Here is a tiny trained network, its code and every weight. The questions are about switching its units off for an input and a target symbol, where a switched-off unit gives its printed mean instead of its output.

import numpy as np


def w(rows, s, z=0):
    codes = np.array(rows[::2]) - 128.0
    scale = np.full(codes.shape[1], s)
    scale[-1] = z or s
    return codes * scale


def f(y):
    return np.maximum(y, 0)


def softmax(a):
    e = np.exp(a - a.max(-1, keepdims=True))
    return e / e.sum(-1, keepdims=True)


def log_softmax(a):
    a = a - a.max(-1, keepdims=True)
    return a - np.log(np.exp(a).sum(-1, keepdims=True))


def net(x, mask):
    ids = ['ΔΛΞΨΩαβεζηθμπτφ'.index(c) for c in x.split()]
    T = len(ids)
    res = E[ids] + P[:T]
    r = res
    for j in range(2):
        rows = slice(2 * j, 2 * j + 2)
        q, k, v = (r @ M[0][rows].T for M in (Q, K, V))
        z = softmax(np.where(np.tri(T) > 0, q @ k.T / 2**0.5, -1e9)) @ v
        o = O[0][rows]
        res = res + np.where(mask[j], z, o[:, -1]) @ o[:, :-1]
    y = f(res @ A[0][:, :-1].T + A[0][:, -1])
    res = res + np.where(mask[2:14], y, B[0][:, -1]) @ B[0][:, :-1]
    return log_softmax(res[-1] @ U[:, :-1].T + U[:, -1])


Q, K, V, O, A, B = {}, {}, {}, {}, {}, {}
E = w([
[254,174,72,219],'Δ',
[23,66,77,17],'Λ',
[71,54,101,139],'Ξ',
[167,168,44,85],'Ψ',
[186,134,74,141],'Ω',
[140,78,101,235],'α',
[161,129,82,84],'β',
[219,177,59,132],'ε',
[59,28,110,205],'ζ',
[132,110,92,78],'η',
[121,138,62,29],'θ',
[190,108,105,210],'μ',
[211,144,94,148],'π',
[151,99,52,144],'τ',
[220,134,88,210],'φ',
],0.014)
P = w([
[128,131,37,127],'0',
[194,16,165,110],'1',
[131,70,78,147],'2',
[177,67,66,137],'3',
[11,194,247,120],'4',
[109,162,142,122],'5',
[82,207,103,163],'6',
[77,57,165,88],'7',
],0.012)
Q[0] = w([
[180,82,222,86],'H1',
[46,251,159,163],'H1',
[102,183,169,133],'H2',
[118,128,158,133],'H2',
],0.022)
K[0] = w([
[141,126,204,111],'H1',
[216,2,88,93],'H1',
[154,94,164,112],'H2',
[132,137,168,123],'H2',
],0.023)
V[0] = w([
[163,211,112,186],'H1',
[129,105,143,254],'H1',
[210,88,153,99],'H2',
[180,153,110,92],'H2',
],0.026)
O[0] = w([
[70,27,246,135,190],'H1',
[216,118,162,8,122],'H1',
[51,26,167,106,172],'H2',
[84,121,128,177,253],'H2',
],0.015,0.0073)
A[0] = w([
[162,115,165,95,43],'N1',
[128,221,215,78,111],'N2',
[138,3,69,163,109],'N3',
[74,190,113,205,57],'N4',
[109,144,90,91,80],'N5',
[135,138,81,108,88],'N6',
[157,159,168,97,26],'N7',
[88,134,135,100,198],'N8',
[146,68,151,116,228],'N9',
[65,136,195,150,3],'N10',
[162,165,90,121,105],'N11',
[94,140,178,168,22],'N12',
],0.011,0.0054)
B[0] = w([
[138,214,141,62,187],'N1',
[110,101,126,215,163],'N2',
[5,135,83,81,230],'N3',
[146,151,155,79,254],'N4',
[165,133,165,165,153],'N5',
[148,95,160,149,164],'N6',
[84,156,115,134,160],'N7',
[152,122,145,180,162],'N8',
[95,89,39,151,228],'N9',
[232,188,195,184,216],'N10',
[113,53,142,154,180],'N11',
[216,137,153,99,190],'N12',
],0.013,0.027)
U = w([
[160,93,230,31,143],'Δ',
[160,202,61,196,52],'Λ',
[192,81,50,150,251],'Ξ',
[170,204,224,87,45],'Ψ',
[97,116,61,168,147],'Ω',
[184,172,107,9,241],'α',
[83,193,112,122,126],'β',
[126,123,173,191,203],'ε',
[243,144,172,63,120],'ζ',
[82,191,25,143,90],'η',
[129,244,113,101,47],'θ',
[119,115,44,63,44],'μ',
[94,92,74,165,28],'π',
[108,131,2,160,185],'τ',
[118,103,108,64,99],'φ',
],0.0055,0.0033)

Each question gives the input, a string of symbols that net reads in full, and the target symbol t.
The units are the heads (2 rows each of Q, K, V and O) and the neurons (one row each of A and B). Each row of codes is followed by its name. A weight is (code - 128) times the scale printed after its matrix; where a second scale follows, it is the last column's (O, A, B and U).
mask holds one flag per unit, heads first, then neurons. A switched-off unit (its flag False) gives its mean, the last column of its rows in O or B, instead of its output. The means were averaged over made-up inputs and are rounded, as every weight is.
A unit's drop is (log p(t) with every unit on - log p(t) with that unit switched off) / (log p(t) with every unit on - log p(t) with every unit switched off).
The circuit of an input: a set's keep is (log p(t) with only the set's units on - log p(t) with every unit switched off) / (log p(t) with every unit on - log p(t) with every unit switched off). Starting from the 12 units with the biggest drops (on a tie, the unit counted first), units are removed one at a time, each time the one whose removal leaves the highest keep (on an exact tie, the one counted first), for as long as the keep stays at least 0.8.
units of the circuit, in order: the units of the circuit, biggest drop first
unit that matters most: the unit with the biggest drop
k most important neurons: the k neurons with the biggest drops, biggest first
heads that matter: for each layer, one digit per head in row order, 1 if its drop is at least 0.15 and else 0, layers parted by /
input Ξ τ φ, target Ξ: unit that matters most	H1
input θ τ ε, target θ: units of the circuit, in order	[N4; H1; N9]
input Λ ζ τ Ξ, target Λ: units of the circuit, in order	[H1; H2]
input Δ ε ε θ, target Δ: 2 most important neurons	[N10; N1]
input Ω Ψ α Ω α, target Ψ: units of the circuit, in order	[H1; N9; N4]
input Δ Ξ φ, target Δ: heads that matter	10
input τ Δ α ζ, target τ: heads that matter	00
input α ε τ, target α: heads that matter	11
input Δ β Ψ Ξ Ξ φ Ψ θ, target Ξ: units of the circuit, in order	[H1; N3; N11; N1]
input ε τ β α, target ε: heads that matter	11
input Ψ θ Ω η ε, target θ: units of the circuit, in order	[H1; N4]
input η β Ξ Δ ζ α ε Λ, target ζ: 3 most important neurons	[N3; N9; N5]
input π Ξ ε α η, target Ξ: heads that matter	10
input τ α ε Λ, target τ: units of the circuit, in order	[N4; N10]
input Ξ α μ Ψ θ, target α: heads that matter	11
input Ξ ε Δ ε θ, target ε: units of the circuit, in order	[N10; H2; N4]
input ζ φ ε Δ, target ζ: units of the circuit, in order	[H1; N3]
input ε α Ψ θ α ζ ε θ, target α: units of the circuit, in order	[H1; N1]
input Λ α Λ Ξ α, target α: units of the circuit, in order	[H1]
input Λ τ μ, target Λ: units of the circuit, in order	[H1; H2]
input μ ε Δ, target μ: heads that matter	10
input Ξ θ Δ, target Ξ: 4 most important neurons	[N3; N11; N4; N10]
input ε Ψ α Δ ε, target Ψ: 3 most important neurons	[N9; N10; N4]
input ε Ξ θ Δ β μ ε, target Δ: heads that matter	10
input Ξ θ ε ε α α η β, target α: units of the circuit, in order	[N1; H1]
input Ω ζ α η α, target ζ: heads that matter	11
